Below are the code and all the weights of a small trained network. Each question names an input and a class and asks about switching units off, where a switched-off unit gives its printed mean instead of its output.

import numpy as np


def w(rows, s, z=0):
    codes = np.array(rows[::2]) - 128.0
    scale = np.full(codes.shape[1], s)
    scale[-1] = z or s
    return codes * scale


def f(y):
    return np.maximum(y, 0)


def log_softmax(a):
    a = a - a.max(-1, keepdims=True)
    return a - np.log(np.exp(a).sum(-1, keepdims=True))


def net(x, mask):
    res = np.array(x, float).reshape(1, 8) / 4 @ E
    y = f(res @ A[0][:, :-1].T + A[0][:, -1])
    res = res + np.where(mask, y, B[0][:, -1]) @ B[0][:, :-1]
    return log_softmax(res[-1] @ U[:, :-1].T + U[:, -1])


A, B = {}, {}
E = w([
[108,120,148,132,125,120,134,137,129,131,106,110],'x0',
[122,144,120,136,132,130,140,138,134,119,144,146],'x1',
[128,152,120,92,135,143,148,143,91,108,121,122],'x2',
[148,111,145,103,104,119,134,117,133,152,99,96],'x3',
[120,95,139,144,138,128,99,113,121,135,131,146],'x4',
[112,131,65,164,139,218,183,81,133,199,103,124],'x5',
[124,114,75,106,166,125,66,191,194,173,92,179],'x6',
[130,247,197,116,132,203,75,103,138,191,110,139],'x7',
],0.013)
A[0] = w([
[147,113,68,78,148,54,54,255,162,143,84,178,135],'neuron 0',
[108,116,57,74,177,192,64,214,224,172,57,151,128],'neuron 1',
[92,215,139,174,106,230,123,64,119,206,45,152,66],'neuron 2',
[165,133,217,133,101,113,102,192,110,92,183,122,124],'neuron 3',
[117,153,156,133,115,239,145,77,118,185,154,149,83],'neuron 4',
[119,98,49,192,146,187,205,122,113,187,70,139,95],'neuron 5',
[116,180,169,95,149,128,82,126,158,151,134,141,2],'neuron 6',
[127,243,218,91,173,151,39,122,162,168,106,146,105],'neuron 7',
[131,111,126,165,153,132,203,48,108,129,146,117,68],'neuron 8',
[177,87,108,74,123,64,89,174,162,93,113,157,109],'neuron 9',
],0.0073)
B[0] = w([
[91,168,123,134,117,190,44,163,154,183,160,82,253],'neuron 0',
[186,65,162,113,203,114,149,55,129,34,154,170,248],'neuron 1',
[85,210,77,136,133,162,63,147,128,153,152,87,249],'neuron 2',
[166,53,146,158,136,140,203,50,87,49,88,151,195],'neuron 3',
[67,140,136,117,92,173,101,141,132,182,74,91,210],'neuron 4',
[204,68,189,143,170,71,199,48,115,148,143,156,225],'neuron 5',
[107,57,106,67,173,63,163,114,206,21,173,181,153],'neuron 6',
[192,90,158,177,136,75,254,93,114,126,100,179,240],'neuron 7',
[170,163,164,109,86,188,96,106,100,160,121,135,181],'neuron 8',
[108,165,169,76,104,142,146,183,195,151,130,103,207],'neuron 9',
],0.0088,0.012)
U = w([
[153,79,137,81,122,43,169,140,125,86,172,133,248],'0',
[209,132,137,184,103,99,168,128,69,120,95,138,75],'1',
[36,221,110,93,84,167,2,238,162,188,117,89,48],'2',
],0.0088,0.0014)

Each question gives the input, the list of numbers given to net, and the class t.
The units are the neurons (one row each of A and B). Each row of codes is followed by its name. A weight is (code - 128) times the scale printed after its matrix; where a second scale follows, it is the last column's (A, B and U).
mask holds one flag per neuron, in row order. A switched-off neuron (its flag False) gives its mean, the last column of its row in B, instead of its output. The means were averaged over made-up inputs and are rounded, as every weight is.
A unit's drop is (log p(t) with every unit on - log p(t) with that unit switched off) / (log p(t) with every unit on - log p(t) with every unit switched off).
The circuit of an input: a set's keep is (log p(t) with only the set's units on - log p(t) with every unit switched off) / (log p(t) with every unit on - log p(t) with every unit switched off). Starting from all 10 units, units are removed one at a time, each time the one whose removal leaves the highest keep (on an exact tie, the one counted first), for as long as the keep stays at least 0.8.
units of the circuit, in order: the units of the circuit, biggest drop first
k most important neurons: the k neurons with the biggest drops, biggest first
drop of u: that unit's drop, to one decimal
input [2,-2,-5,4,1,-3,8,5], class 0: 2 most important neurons -> (neuron 1; neuron 7)
input [1,2,7,-7,1,-8,-3,2], class 1: units of the circuit, in order -> (neuron 3)
input [-3,5,8,3,2,3,2,6], class 1: 2 most important neurons -> (neuron 7; neuron 0)
input [1,8,-5,6,8,8,7,3], class 1: units of the circuit, in order -> (neuron 1; neuron 2)
input [-6,5,-4,7,-5,4,1,8], class 1: 4 most important neurons -> (neuron 7; neuron 0; neuron 1; neuron 9)
input [-8,-8,-4,0,-5,-1,3,7], class 0: 2 most important neurons -> (neuron 7; neuron 6)
input [-3,4,7,0,8,0,8,-1], class 2: 4 most important neurons -> (neuron 0; neuron 7; neuron 5; neuron 3)
input [-4,8,4,-5,3,2,-6,-8], class 1: 2 most important neurons -> (neuron 8; neuron 1)
input [1,-8,5,-1,-5,8,5,-2], class 0: 4 most important neurons -> (neuron 1; neuron 7; neuron 8; neuron 3)
input [8,7,6,-8,-4,6,0,2], class 2: 2 most important neurons -> (neuron 2; neuron 7)
input [4,7,-2,-1,6,5,-5,1], class 2: 2 most important neurons -> (neuron 7; neuron 1)
input [3,-1,5,-4,-4,8,6,4], class 1: 2 most important neurons -> (neuron 1; neuron 5)
input [-3,4,-7,3,-5,8,7,-1], class 0: 2 most important neurons -> (neuron 1; neuron 7)
input [-4,5,0,-6,-3,7,4,6], class 1: 3 most important neurons -> (neuron 7; neuron 1; neuron 5)
input [-6,-5,2,5,-3,6,-5,7], class 2: units of the circuit, in order -> (neuron 2)
input [7,-4,-4,-2,4,-4,4,0], class 2: 2 most important neurons -> (neuron 0; neuron 5)
input [-4,-5,-4,-7,4,7,6,7], class 1: 2 most important neurons -> (neuron 7; neuron 1)
input [7,-3,-3,-5,-4,3,7,4], class 1: 2 most important neurons -> (neuron 1; neuron 7)
input [6,5,-8,-1,2,1,-3,3], class 2: drop of neuron 3 -> 0.1
input [3,-7,-1,4,4,-2,3,5], class 0: units of the circuit, in order -> (neuron 6)
input [2,-4,-4,6,2,-6,2,-4], class 2: drop of neuron 0 -> 0.2
input [7,6,-4,6,1,-6,2,-3], class 2: drop of neuron 0 -> 0.2
input [3,-7,2,-6,5,-5,7,6], class 0: drop of neuron 6 -> 0.1
